Each row has a name. Each question is about the rows just above it.

[105  91 119 151 177  94 115 125 119 116 154 123 160 127  96 166 122 149
 119 160 107  89 121 182 131 161 127 135  96 115 136 172 161 140 126 168
 130 160  85 118  81 105 137]  boto
[108 168 117  87  92 166  98 194 137 147 151 143 141  92  98 175 135 149
  87  93  77 100 140 136 168  79 125 111 168 146 133 121  98 106 130 111
 103  86  85 166 118 104 188]  Sel
[109 125  69 108 140 154 148 121  71 110 106 143 167 124  96 165 129 131
 143 126 167 182 135 182 126  96  98  78 168 152  63 136 107  83 109 139
 132 143  97 163 155 108  82]  fipal
[114  98  65 181 123  78  98 103  73 110 107 102 113  92 113 132 133  95
 188 127 167  89 106 125 162 158  91 103  96 115  68 172 112 165 150 150
 111 153 110 171  73 135 137]  Kug
[105 161  95 146 177 166  98 103  72 110  96  92 130 114 127 175 135 120
 148  97 105 182 140 132 168  79  98  78 168 151 127 149 161  97 101 112
 102 124 130 118  88 104 157]  ril
Go on from [126 167] to the end of its row.
[182 135 182 126  96  98  78 168 152  63 136 107  83 109 139 132 143  97
 163 155 108  82]
Go on from [ 98 103  72 110  96] to the end of its row.
[ 92 130 114 127 175 135 120 148  97 105 182 140 132 168  79  98  78 168
 151 127 149 161  97 101 112 102 124 130 118  88 104 157]
The rest of the row after [ 98  78 168 152]:
[ 63 136 107  83 109 139 132 143  97 163 155 108  82]
After [110 106], its row goes on with
[143 167 124  96 165 129 131 143 126 167 182 135 182 126  96  98  78 168
 152  63 136 107  83 109 139 132 143  97 163 155 108  82]

[129 126  79 165 128 143 171 152 138 158 147 106 129 130  87 171 130  88
 115  90  90 123 127 114 162 117 105 135  81 110 123 107 177 134 173 119
 180 124  86 176 148 179 175 114 178 151] -> nufe
[100 130 180 118  96 116 150 158  86 133  80  76 173 177 109 172 179  89
 101 140  99 129 178 157 110 147  83 101  94 160 145 144 135 181 164 145
 109 103 100  97 102  74 127  83 134 136] -> damuf
[110 119 128 166 167 107 138 134 102  89 156 105  95  89 148  78  73 173
 133 122 122 166 115 146 150  93 174  90 115  81  83 117 130 105 123 164
 129  75 164 170  95 157 133 135  85 180] -> Rezib
[179  91 182 157 175 104 140 126 120 103 108 130 135 154 159 116  98 127
 105 176  91 123 104 101 130 149  96  87 147  84  83 129 125 146 179 146
 115 157 101 150 103 157  99 145 103 146] -> Tefu
[179  91 182 157 175 104 140 126 120 103 108 130 135 154 159 116  98 127
 105 176  91 123 104 101 130 149  96  87 147  84  83 129 125 146 179 146
 115 157 172  96 110  99 154 168 135  83] -> zopi
[148 119 107 103 143 154 155 106  95 135 150 113  97 169 104 117 101 124
 118 118 143 119  89 180 175  77 178  89 139 112 177 173 141 120 161 147
  91 122 108  75 174  90 113  97 150 125] -> Siriz
[148 119 107 103 143 154 155 106  95 135 150 113  97 169 104 117 101 124
 118 118 143 119  89 180 175 155 178  89 139 159  91  81 179 126 172 122
 153 114 110  93 158 161  96 104 149 105] -> Pupu
[148 119 107 103 143 154 155 106  95 135 150 113  97 169 104 117 101 124
 118 118 143 119  89 180 175 155 178  89 139 112 177 173 141 120 161 147
  91 122 108  75 174  90 113  97 150 125] -> fad
[ 95 136 180 168 108 119 106 113  88 122  90 151  80 180 118 174 153  88
  75 163 172 149 125 114 123 113 111  92  86 163 111 107  97 176  80  75
 125 112 153 163  79  93 128 134 169 109] -> Mugi
Go on from [159  91  81 179] to the end of its row.
[126 172 122 153 114 110  93 158 161  96 104 149 105]
Go on from [158 161  96] to the end of its row.
[104 149 105]

[159 162 106 112] = serug
[139  90 137 138] = Doz
[147 124 110 124] = farud
[146 152 140 145] = Fiseb
[146 124 110 124] = karo
[ 80 136 112 147] = tuziz
[138  90  84 137] = tupaz
[106 110 136 138] = Relad
[133 147 127 152] = lozu
[138  90  85 137] = daso
Whose row is [106 110 136 138]?
Relad
The rest of the row after [146 124 110]:
[124]
After [133 147 127], its row goes on with
[152]
After [138  90  85], its row goes on with
[137]
The rest of the row after [138  90  84]:
[137]
Whose row is [139  90 137 138]?
Doz
The rest of the row after [147 127]:
[152]

[135 132 105 114 149 115 126 143 147 146 109 113 114 114 147 129 116] : Bezu
[129 122 134 128 128 131 126 119 124 138 133 139 142 138 136 121 128] : pof
[129 160 116 108 150 113 120 176 169 135 112 116 118 120 145 167 126] : bol
[129 154 114 114 145 117 122 158 161 112 115 108 122 121 145 156 118] : Kelir
[128 146 122 114 145 118 124 168 146 112 116 108 103 114 126 157 134] : tul
After [112 116 108], its row goes on with
[103 114 126 157 134]
Go on from [118 120 145] to the end of its row.
[167 126]
Go on from [114 145 117] to the end of its row.
[122 158 161 112 115 108 122 121 145 156 118]
After [133 139 142 138], its row goes on with
[136 121 128]
After [150 113], its row goes on with
[120 176 169 135 112 116 118 120 145 167 126]

[118 128 132 118 129 133 121] : Ripu
[133 128 132 117 129 128 117] : roz
[159 132 134 106 129 127 117] : dutol
[124 128 123 118 134 135 120] : tud
[113 128 131 107  74 119 124] : lef
[102 140 133 117 118 138 118] : Bif
After [106 129], its row goes on with
[127 117]
Go on from [113 128 131 107] to the end of its row.
[ 74 119 124]
Go on from [131 107] to the end of its row.
[ 74 119 124]
After [133 117 118], its row goes on with
[138 118]
After [133 117 118 138], its row goes on with
[118]
The rest of the row after [128 132 117 129]:
[128 117]

[121 139 115 105 149 146  99 141 112 159 163 110 139 109 140 143 129 132
 128 143 130 122 137 106 165 136  89 130 145 119 135 118 135 107 136 108
  97 129 150 140 143  89 152 119 124 108 103 119  77 155 111 127 162] = gem
[124 124 131 127 117 125 122 139  90 146 100 170 130 107  77 136 116 142
 109 109 146 106 106 159 150 180 140 158 132 133 138 140 124 156 101 139
 145 133 124 137 148 124 163 163  89 130 134 109 114 160 116  97 123] = nozo
[125 153 132 148 156 175 122 138 127 133 168 108 136 147 143 142 125 128
 126 149 141 103 159  92 141 114 114 104 118 150 144 116 143 128 147 108
 127 130 115 116 125 127  98 105 152 141  86 168 147 103 108 162 155] = Tete
[137 133 161 119 168 137 103 114 140 123 181 103 120 135 166 117 142 156
 151 151 118 117 139 109 130  87 108  94 123 119 155 136 121 110 145 125
 105 112 130 125 105 132 107 105 143 103 105 135  99 125 133 138 155] = kibop
[ 94 136 129 108 149 141  85 126 140 137 129 130 139 137 165 118 125 127
 126 143 127 166 107 125 153 150 115 122 130 144 115 136 117 120 138  73
 128 116 114 159 137 106 180  96 112 121 109  97  97 155 117 112 121] = tabe
[ 94 128 105 101 125 138 112 127 138 138 124 124 143 129 180 127 162 113
 108 134 115 156 116 100 136 155 112 110 143 156 111 120 132 127 139  95
 140 150 119 175 140  84 167 112 131 136 106 107 109 146 118 107 123] = Dukon
[102 130 117 160 118 134 152 123 136 105 133 145 154 158 149 138 148 120
 109 133 122 159 116 121 108 123 155 119 115 169 107 146 121 131 151 129
 148 131  96 131 126 138 121 127 154 164 130 151 184  88 114 136  88] = voped
[ 94 136 129 108 149 141  85 126 140 137 129 130 139 137 165 118 161 134
 119 143 127 166 107 125 153 150 115 122 130 144 115 136 130 114 122  83
 115 121 155 133 124 120 141  84 150 115  72 158  78 168 156 123 164] = Kisi
[144 121 114 126 156 145 144 138 145  95 119 102 132 137 167 131 143 110
 160 169 150 163 168 113 145 118 121  91 135 136 118 172 136 107 122 106
 130 109  96 122 126 109 121 109 150 116  72 158 151 120 114 138 156] = zud
After [122 139], its row goes on with
[ 90 146 100 170 130 107  77 136 116 142 109 109 146 106 106 159 150 180
 140 158 132 133 138 140 124 156 101 139 145 133 124 137 148 124 163 163
  89 130 134 109 114 160 116  97 123]
Go on from [103 120 135] to the end of its row.
[166 117 142 156 151 151 118 117 139 109 130  87 108  94 123 119 155 136
 121 110 145 125 105 112 130 125 105 132 107 105 143 103 105 135  99 125
 133 138 155]
After [125 128 126], its row goes on with
[149 141 103 159  92 141 114 114 104 118 150 144 116 143 128 147 108 127
 130 115 116 125 127  98 105 152 141  86 168 147 103 108 162 155]
After [150 116  72 158], its row goes on with
[151 120 114 138 156]

[130 117 171 129 183 177 125 125  90  86 118  83 126 182 126  83 130 134
 130  78]  fub
[125 135 115 125 112 114 132 132 139 141 132 140 132 111 129 139 128 123
 125 142]  koli
[130 134 101 130  95  97 125 126 150 153 137 156 126  95 126 153 130 125
 130 159]  zegip
[131 132 111 131 109 109 123 124 142 143 135 145 124 108 125 143 131 126
 132 145]  kadi
[129 135  95 128  84  89 127 127 155 159 137 164 127  86 127 160 129 124
 129 169]  koz
[148 125 123 143 123 123 100 105 131 132 133 131 100 123 115 132 140 132
 153 132]  tubil
[104 131 131 114 132 131 155 154 125 125 124 126 156 132 139 125 118 124
 102 125]  kos
[121 133 111 131 117 118 138 137 137 137 131 137 138 116 132 136 126 122
 121 137]  Luku
[131 118 148 147 129 149 123 124 110 108 122 109 123 153 126 110 130 134
 129 170]  bez
[171 121 129 148 129 129  82  82 128 127 130 127  80 128 112 127 138 136
 166 127]  rezes
After [127 127 155], its row goes on with
[159 137 164 127  86 127 160 129 124 129 169]
Go on from [132 111 131] to the end of its row.
[109 109 123 124 142 143 135 145 124 108 125 143 131 126 132 145]
After [104 131], its row goes on with
[131 114 132 131 155 154 125 125 124 126 156 132 139 125 118 124 102 125]
Go on from [148 129] to the end of its row.
[129  82  82 128 127 130 127  80 128 112 127 138 136 166 127]

[ 95 125  89  85] = vidod
[131 123 120 122] = Kere
[ 95 125  89  84] = zis
[157 123 120 122] = tefov
[157 175 154 163] = zan
[135  71  88 142] = zisep
[160 184 157 166] = gamul
[131 123 119 122] = div
[95 71 89 84] = vozem
Go on from [131 123 120] to the end of its row.
[122]
After [71 89], its row goes on with
[84]
Whose row is [157 175 154 163]?
zan

[126 123 143 152 142 145 120 124 138] : moreg
[133 111 157 178 159 165 121 124 138] : kubez
[132 109 165 159 147 151 127 123 134] : Pila
[132 108 165 192 167 175 120 123 146] : dig
The rest of the row after [132 109 165 159 147]:
[151 127 123 134]
Go on from [132 108 165] to the end of its row.
[192 167 175 120 123 146]
After [120 123], its row goes on with
[146]
After [178 159 165], its row goes on with
[121 124 138]
After [147 151 127 123], its row goes on with
[134]

[125  90 132 193 171 108 107 107] : dutu
[163 122 132 192 171 151 147 151] : lif
[ 99 122 133 192 171 152 147 151] : gure
Go on from [133 192 171 152] to the end of its row.
[147 151]
After [122 133 192], its row goes on with
[171 152 147 151]
Go on from [163 122 132] to the end of its row.
[192 171 151 147 151]
After [193 171], its row goes on with
[108 107 107]
Go on from [ 90 132 193 171] to the end of its row.
[108 107 107]
After [125  90 132 193], its row goes on with
[171 108 107 107]
Go on from [132 192 171] to the end of its row.
[151 147 151]

[111 131 140 118 171 135 141 118 116 117  77 128 110 117 130 147 132] -> Ketop
[ 87 102 117  98 131 135 143 134 122 116 149 130 149  97 104 115 134] -> Mopo
[125 122 128 112 132 130 151 124 117 114 127 125  98 116 130 129 139] -> Pezi
[ 95 100  96 110 138 142  98 137 126 147 135 127 145 122 109 122 136] -> Lader
[ 91  89 114  97 115 114 153 137 104 130 119 128 138 118 121 131 149] -> Nolo
[141 104 131 113 127 117 142 134 114 132 112 129  98 120 154 133 146] -> galug
[153 150 128 111 150 128 144 122 116 111 107 133 105 120 122 127 138] -> febiz
[151 125 136 119 136 123 138 123  96 145 109 121 106 114 129 117 143] -> nuvu
[152 135 132 127 155 112 165 118 117 114 127 124 103 122 129 129 129] -> bev
[127 133 110 104 115 113 165 129 109 120  88 116 113 119 129 147 138] -> Lomen
[ 85  97 128 107 138 138 132 147 108 128 150 128 133 108 120 132 145] -> kito
[125 122 128 108 132 130 151 124 117 114 127 125  98 136 117 126 139] -> Nupar
After [127 117], its row goes on with
[142 134 114 132 112 129  98 120 154 133 146]
Go on from [114  97 115] to the end of its row.
[114 153 137 104 130 119 128 138 118 121 131 149]
The rest of the row after [130 147]:
[132]
Go on from [128 108 132] to the end of its row.
[130 151 124 117 114 127 125  98 136 117 126 139]
The rest of the row after [123  96 145]:
[109 121 106 114 129 117 143]
The rest of the row after [115 113]:
[165 129 109 120  88 116 113 119 129 147 138]
The rest of the row after [130 119]:
[128 138 118 121 131 149]

[114 126 140 145 148 152 145 130 139 135 124 141 122 135 141 125 151 137
 119 133 149 113 121  96 121 147 141 123 129 118 132 150 132 127 133 140
 150 128 127 133 125] : suba
[167 126 100 112 136 120 104 142 162 100 138 149 163 166 149 162 128 109
 118 133  79 163 171  96 121 147 140 123 104 188  96 138 129 171 146  96
  88 163 129  79 138] : Guba
[167 126 100 112 136 120 104 142 162 100 138 149 163 166 149 162 128 109
 114 113 120 155 126 133 100 100 104 154 158 122 133 150 129 109 113 133
 112 113 142 166 142] : buke
After [ 96  88 163], its row goes on with
[129  79 138]
After [ 96 121 147 141 123], its row goes on with
[129 118 132 150 132 127 133 140 150 128 127 133 125]
Go on from [119 133] to the end of its row.
[149 113 121  96 121 147 141 123 129 118 132 150 132 127 133 140 150 128
 127 133 125]
Go on from [133 150] to the end of its row.
[129 109 113 133 112 113 142 166 142]

[ 91  96 124 117 169 147 144] = Ses
[149 143 180 118  92 133 141] = gepa
[156 150 166 124  88 125 132] = Sol
[162 156 158 139  78 120 119] = tulu
[135 137  68 142 142 111 115] = ven
[159 157  99 145 104 101 102] = las
[135 136  68 135  81 116 120] = Bepoz
[122 119 186 139  79 150 158] = Nute
[118 116 174 101 131 148 159] = sovo
[142 136 174 100 131 141 139] = ropa
[135 137  68 142 141 104 103] = suk
After [100 131], its row goes on with
[141 139]
Go on from [174 101 131] to the end of its row.
[148 159]
After [139  78], its row goes on with
[120 119]
The rest of the row after [124 117 169]:
[147 144]
Go on from [135 137  68 142 141] to the end of its row.
[104 103]

[115 116 112 119 117 143 116] : mot
[109  90  71  94  86 161 105] : rimo
[142 120 107 111 110 105 149] : vutu
[125 111  90 112 109 137 123] : tosug
[ 75 164 194 165 178 130 109] : por
[114 156 168 111 110 106 145] : pabu
[146 110  90  99  97 107 150] : zinin
[142 115  99 106 104 110 147] : gimi
After [120 107 111 110], its row goes on with
[105 149]
Go on from [110  90] to the end of its row.
[ 99  97 107 150]
After [111 110 105], its row goes on with
[149]

[124 176 138 106 136  93 127]  ruz
[106 130 115 117 123 124 102]  nura
[140 122 114 127 113 147 177]  fivu
[128 141 120 128 125 135 123]  luzat
[116 123 135 137 133 130 132]  dus
[132 116 121 123 127 130 131]  res
[127 132 151 141 113 147 178]  resu
[ 97 118 129 125 134 123 127]  barut
[124 176 138 106 136 137 127]  mivo
[138 117 121 136 122 126 125]  nim
[116 141 119 135 133 130 132]  fina
Go on from [117 121 136 122 126] to the end of its row.
[125]
After [141 113 147], its row goes on with
[178]
After [117 121], its row goes on with
[136 122 126 125]
Go on from [141 120] to the end of its row.
[128 125 135 123]

[108 151 124  94 140 102 119 163 150 174 132 118 102 159 113 129 123 188
 119 157 115 154 110 153 142 160 109 118 145 144 120 124 123 125 136 103
  67 108 122 110 124 142 125 155 132] : mipa
[108 151 123  91 143 103 120 162 152 173 132 118  98 162 113 130 124 190
 117 157 116 154 110 151 144 157 107 120 143 142 120 126 121 123 132 101
  65 110 123 110 123 143 128 156 128] : Fak
[110 147 123  94 140 103 115 168 152 170 135 111 100 155 125 132 123 184
 120 158 117 148 111 155 149 147 109 125 149 143 125 125 126 128 126 106
  67 111 124 111 118 137 130 161 126] : rud
The rest of the row after [120 162 152 173]:
[132 118  98 162 113 130 124 190 117 157 116 154 110 151 144 157 107 120
 143 142 120 126 121 123 132 101  65 110 123 110 123 143 128 156 128]
After [140 102], its row goes on with
[119 163 150 174 132 118 102 159 113 129 123 188 119 157 115 154 110 153
 142 160 109 118 145 144 120 124 123 125 136 103  67 108 122 110 124 142
 125 155 132]

[153 111 109 162 145 150 105 108 142 151 118 126 124 107 147 113] : tafa
[158 108 115 159 146 107 156 153 143 148 115 134 117 109 142 105] : Ful
[105 145 141 100 113 107 156 152 109 111 145 125 135 145 108 151] : zoval
[ 98 147 146  94 113 107 156 151 111 111 142 124 136 153 110 147] : Zes
[131 116 128 122 145 101 111 118 150 145 170  93 162 114 149 182] : bon
Go on from [113 107 156 151] to the end of its row.
[111 111 142 124 136 153 110 147]
The rest of the row after [118 126 124 107 147]:
[113]
After [150 105 108], its row goes on with
[142 151 118 126 124 107 147 113]
The rest of the row after [107 156 152]:
[109 111 145 125 135 145 108 151]

[103 161 129  91 114  95 152 165] -> Fakov
[ 84  68 137 104 139 169 127 137] -> sef
[136 156 145 119 107  91 151 162] -> Nerib
[ 84  68 137 103 139 123  95  87] -> kuf
[114 159 136 104 111  96 157 167] -> gidu
[ 94 161 136 105 124 104 162 159] -> melut
[ 90  65 135 104 129 170 127 137] -> segen
[136 157 114 113 149 168 110 110] -> latak
[111  84 161 113 149 168 111 110] -> giti
Go on from [136 156 145 119] to the end of its row.
[107  91 151 162]
After [137 104 139 169], its row goes on with
[127 137]
Go on from [136 156] to the end of its row.
[145 119 107  91 151 162]
The rest of the row after [ 84  68 137 104 139]:
[169 127 137]
The rest of the row after [136 104]:
[111  96 157 167]
After [161 136 105 124 104], its row goes on with
[162 159]

[129 121 142 159 119 109 118 148 117 120 118 114 134 110 126 121  96 144
 136 162 164 148 109 117 165 131 163 116 115 125 140 127 130] -> mufim
[164 167 111 112 124 129 144 139 123 176 121 137 139 123  95 122 117 112
 102 115 115 112 177 154 114 125 125 123 119 118 126 106 174] -> zed
[129 121 142 159 119 109 118 148 117 119 118 114 134 110 126 109  96 144
 136 162 164 148 109 117 165 131 125 124 115 125 140 127 130] -> bika
Go on from [120 118] to the end of its row.
[114 134 110 126 121  96 144 136 162 164 148 109 117 165 131 163 116 115
 125 140 127 130]
Go on from [125 123] to the end of its row.
[119 118 126 106 174]
After [125 124 115], its row goes on with
[125 140 127 130]
Go on from [124 129 144] to the end of its row.
[139 123 176 121 137 139 123  95 122 117 112 102 115 115 112 177 154 114
 125 125 123 119 118 126 106 174]
The rest of the row after [117 120 118 114 134]:
[110 126 121  96 144 136 162 164 148 109 117 165 131 163 116 115 125 140
 127 130]

[108  68 163  88 148 114 153 151] -> pafa
[108  68 163  88 148 114 152 156] -> Vup
[108  68 163  88 149 114 153 156] -> suter
Go on from [ 68 163  88 149 114] to the end of its row.
[153 156]
After [163  88 148 114 152], its row goes on with
[156]
Go on from [148 114 153] to the end of its row.
[151]
The rest of the row after [148 114 152]:
[156]
Go on from [163  88 149 114] to the end of its row.
[153 156]

[135 142 115 122  99 124 113 148  86 116  97 110 141 127 127 132 129 122
 125 125 184 104 129 145 116 120 119 117 163 126 142] = mizim
[116 133 128 148 101 144 113 134 150 136 121 134 129 130 106 135 143 145
 141 107 141 132 147 136 132 127 116 132 148 128 142] = gefu
[119 122 146 132 123 145 125 146 137 123 102 135 125 131 104 134 138 126
 142 116 149 137 141 153 130 130  95 136 160 123 126] = buku
[138 154 114 135 109 133 117 157  96 106 111 110 120 138 124 130 156 134
 127 112 156 105 137 129 123 117 119 116 144 137 157] = sobup
[132 153 120 132  95 110 106 152  98  96 105  92 138 139 123 132 133 129
 123 130 157  97 130 161 137 128 119 120 149 141 149] = dozal
[130 116 127 135 116 144 131 158 132 134 120 125 129 131  89 121 147 133
 147 120 133 121 130 161 136 128  92 125 151 109 131] = kevod
[123 152 121 133 104 121 115 146  93 108 117 106 130 139 116 127 143 138
 106 131 140  93 144 127 125 129 144  95 147 135 145] = mag
[131 156 106 133  91 124 118 136  82 117 120 104 126 117 120 131 127 136
 122 139 176 109 152 131 125 128 139 120 155 138 154] = tedo
[ 99 130 108 140 114 154 116 111 138 140 141 102 140 117 117 147 124 124
  75 121 140 135 171  83 129 113 136 124 150  81 118] = Fabif
The rest of the row after [130 161 136 128]:
[ 92 125 151 109 131]
Go on from [147 135] to the end of its row.
[145]

[157 149  84  80 151 133 104 149 136 136 136 110 146 111 164  92 138 166
 148 153 163 107 134 110 144 145 111 115] -> Vovug
[ 84 130 125 125 129 133 180 127 139 153 117 121 150 141 131 162  97 133
 117 137 138 126 152 113  80  99 111 125] -> liloz
[111 162  91 134 137 144  84 111 114 103 155 140 101 163 123 128 114 119
 135 139 145  94 134 124 188 128 101 102] -> Palet
[164 171 152 120 165 111 130  76 104 108  72 144 165 136 144 145  89 178
 145 145 132 154 162 154 109 144 107 102] -> bug
[115 150 127 118 133 109 152 193 148 151 115 146 131 167 127 124 125 106
 140 148 148 171 133 118  96  90  83  98] -> pami
[117  97 132 146 135 109 131 133 170 147 116 127 119 133 161 161 173 130
 102 121 135 115 159 168  96  90  89 132] -> san
[131 144 120 148 141 108  89 121 123 108 112 178 121 169 116 117 127  98
 140 141 146 163 149 147 131 114 117  85] -> matib
[125 154 177 140 119 114 164 109  82  85 103 119  97 101  64 132 112 139
 138 130  94 165 143 110 153 176 110 111] -> Suded
[126 112 122 152 152 114 126  73 125  85  77 141 169 129 161 146  81 131
 134 168 138 167 143 132 110 141  86  97] -> fada
[126 142 116 131 136 124 134 127 133 118 117 127 137 142 138 137 115 134
 133 149 137 138 139 126 125 129 101 111] -> pul
[123 135 104  77 133 147 122 124  97 137 118 131 156  99 155 117 106 154
 148 131 178  85 133  94 124 148 143 113] -> muka
[184 144  98 131 146 104  94 161 146 128 117 156 122 151 102  78 171 122
 157 144 136 178 143 138 114 122  97 109] -> Pipo
After [129 101], its row goes on with
[111]
Go on from [137 142 138 137] to the end of its row.
[115 134 133 149 137 138 139 126 125 129 101 111]

[111 113 105 190] -> satu
[ 98 116 111 189] -> nivon
[ 85 127 111 184] -> gur
[ 89 117 123 174] -> kelu
[ 94 121 106 184] -> Soza
[ 90 127 111 185] -> nivo
[112 114 103 128] -> gura
[ 85 117 119 175] -> kati
[112 116 102 128] -> kir
[ 87 128 128 185] -> lok
[ 89 117 104 186] -> pafoz
[128 118 119 175] -> zigik
The rest of the row after [128 128]:
[185]
The rest of the row after [ 94 121]:
[106 184]
[ 89 117 123 174] is in which row?
kelu

